Below are the code and all the weights of a small trained network. Each question names an input and a target symbol and asks about switching units off, where a switched-off unit gives its printed mean instead of its output.

import numpy as np


def w(rows, s, z=0):
    codes = np.array(rows[::2]) - 128.0
    scale = np.full(codes.shape[1], s)
    scale[-1] = z or s
    return codes * scale


def norm(h):
    return h / np.sqrt((h * h).mean(-1, keepdims=True) + 1e-5)


def f(y):
    return np.maximum(y, 0)


def softmax(a):
    e = np.exp(a - a.max(-1, keepdims=True))
    return e / e.sum(-1, keepdims=True)


def log_softmax(a):
    a = a - a.max(-1, keepdims=True)
    return a - np.log(np.exp(a).sum(-1, keepdims=True))


def net(x, mask):
    ids = ['ζλμξπτ'.index(c) for c in x.split()]
    T = len(ids)
    res = E[ids] + P[:T]
    q, k, v = (norm(res) @ M[0].T for M in (Q, K, V))
    z = softmax(np.where(np.tri(T) > 0, q @ k.T / 2**0.5, -1e9)) @ v
    res = res + np.where(mask[0], z, O[0][:, -1]) @ O[0][:, :-1]
    y = f(norm(res) @ A[0][:, :-1].T + A[0][:, -1])
    res = res + np.where(mask[1:9], y, B[0][:, -1]) @ B[0][:, :-1]
    return log_softmax(norm(res)[-1] @ U[:, :-1].T + U[:, -1])


Q, K, V, O, A, B = {}, {}, {}, {}, {}, {}
E = w([
[135,191,193,178],'ζ',
[200,132,34,156],'λ',
[64,35,50,252],'μ',
[56,103,184,70],'ξ',
[65,141,84,139],'π',
[49,254,64,236],'τ',
],0.0061)
P = w([
[59,137,51,65],'0',
[93,177,105,100],'1',
[115,205,141,135],'2',
[129,222,155,142],'3',
[139,231,166,144],'4',
[144,237,178,144],'5',
[152,244,180,139],'6',
[157,247,185,142],'7',
[162,250,186,140],'8',
[167,254,191,138],'9',
],0.0033)
Q[0] = w([
[32,61,253,49],'H0',
[147,208,186,246],'H0',
],0.0056)
K[0] = w([
[141,254,100,9],'H0',
[141,61,58,141],'H0',
],0.0075)
V[0] = w([
[106,254,133,38],'H0',
[156,164,90,47],'H0',
],0.0042)
O[0] = w([
[6,3,97,175,4],'H0',
[91,95,179,168,85],'H0',
],0.0061,0.0017)
A[0] = w([
[199,167,151,121,96],'N0',
[219,146,155,138,29],'N1',
[106,167,76,119,194],'N2',
[131,188,169,133,91],'N3',
[194,140,77,131,175],'N4',
[59,91,254,51,68],'N5',
[61,82,190,113,255],'N6',
[131,194,130,174,124],'N7',
],0.0089,0.0021)
B[0] = w([
[82,74,130,243,197],'N0',
[157,25,85,85,185],'N1',
[115,62,201,129,223],'N2',
[85,33,84,211,172],'N3',
[101,179,168,133,254],'N4',
[145,126,39,40,151],'N5',
[134,199,130,216,157],'N6',
[130,117,125,2,235],'N7',
],0.005,0.0065)
U = w([
[28,122,32,238,150],'ζ',
[99,251,215,171,181],'λ',
[168,48,191,160,211],'μ',
[61,65,175,38,74],'ξ',
[81,180,53,89,2],'π',
[195,137,46,158,85],'τ',
],0.011,0.0079)

Each question gives the input, a string of symbols that net reads in full, and the target symbol t.
The units are the heads (2 rows each of Q, K, V and O) and the neurons (one row each of A and B). Each row of codes is followed by its name. A weight is (code - 128) times the scale printed after its matrix; where a second scale follows, it is the last column's (O, A, B and U).
mask holds one flag per unit, heads first, then neurons. A switched-off unit (its flag False) gives its mean, the last column of its rows in O or B, instead of its output. The means were averaged over made-up inputs and are rounded, as every weight is.
A unit's drop is (log p(t) with every unit on - log p(t) with that unit switched off) / (log p(t) with every unit on - log p(t) with every unit switched off).
The circuit of an input: a set's keep is (log p(t) with only the set's units on - log p(t) with every unit switched off) / (log p(t) with every unit on - log p(t) with every unit switched off). Starting from all 9 units, units are removed one at a time, each time the one whose removal leaves the highest keep (on an exact tie, the one counted first), for as long as the keep stays at least 0.8.
circuit, biggest first: the units of the circuit, biggest drop first
most important unit: the unit with the biggest drop
top k neurons: the k neurons with the biggest drops, biggest first
drop when u is switched off: that unit's drop, to one decimal
input τ λ λ ξ τ λ λ λ λ λ, target μ: circuit, biggest first	(H0 N3 N5 N6)
input λ τ λ λ μ λ μ λ π, target ζ: most important unit	N3
input λ λ λ μ λ λ τ λ ζ, target μ: top 2 neurons	(N3 N4)
input μ λ λ μ, target λ: circuit, biggest first	(H0 N1 N3 N0)
input λ λ μ λ ξ, target π: circuit, biggest first	(N5 N6)
input μ ξ λ λ ζ, target μ: circuit, biggest first	(N3 N4)
input τ π λ π ζ ζ λ, target λ: top 3 neurons	(N1 N4 N3)
input μ μ λ μ ζ π μ μ μ, target μ: top 3 neurons	(N1 N7 N6)
input λ λ τ λ λ λ π, target ζ: top 3 neurons	(N4 N6 N3)
input ζ ξ λ λ π π λ τ, target ζ: top 2 neurons	(N4 N3)
input μ λ λ π, target ξ: top 2 neurons	(N0 N7)
input π λ λ ξ λ λ ξ π λ τ, target ζ: drop when N3 is switched off	0.5
input λ ξ λ, target λ: drop when N5 is switched off	0.4
input λ μ π, target ξ: drop when N4 is switched off	0.2
input π λ π π λ ζ λ λ ζ, target ζ: drop when H0 is switched off	0.2
input π λ λ ξ τ ζ ζ λ, target μ: top neuron	(N6)
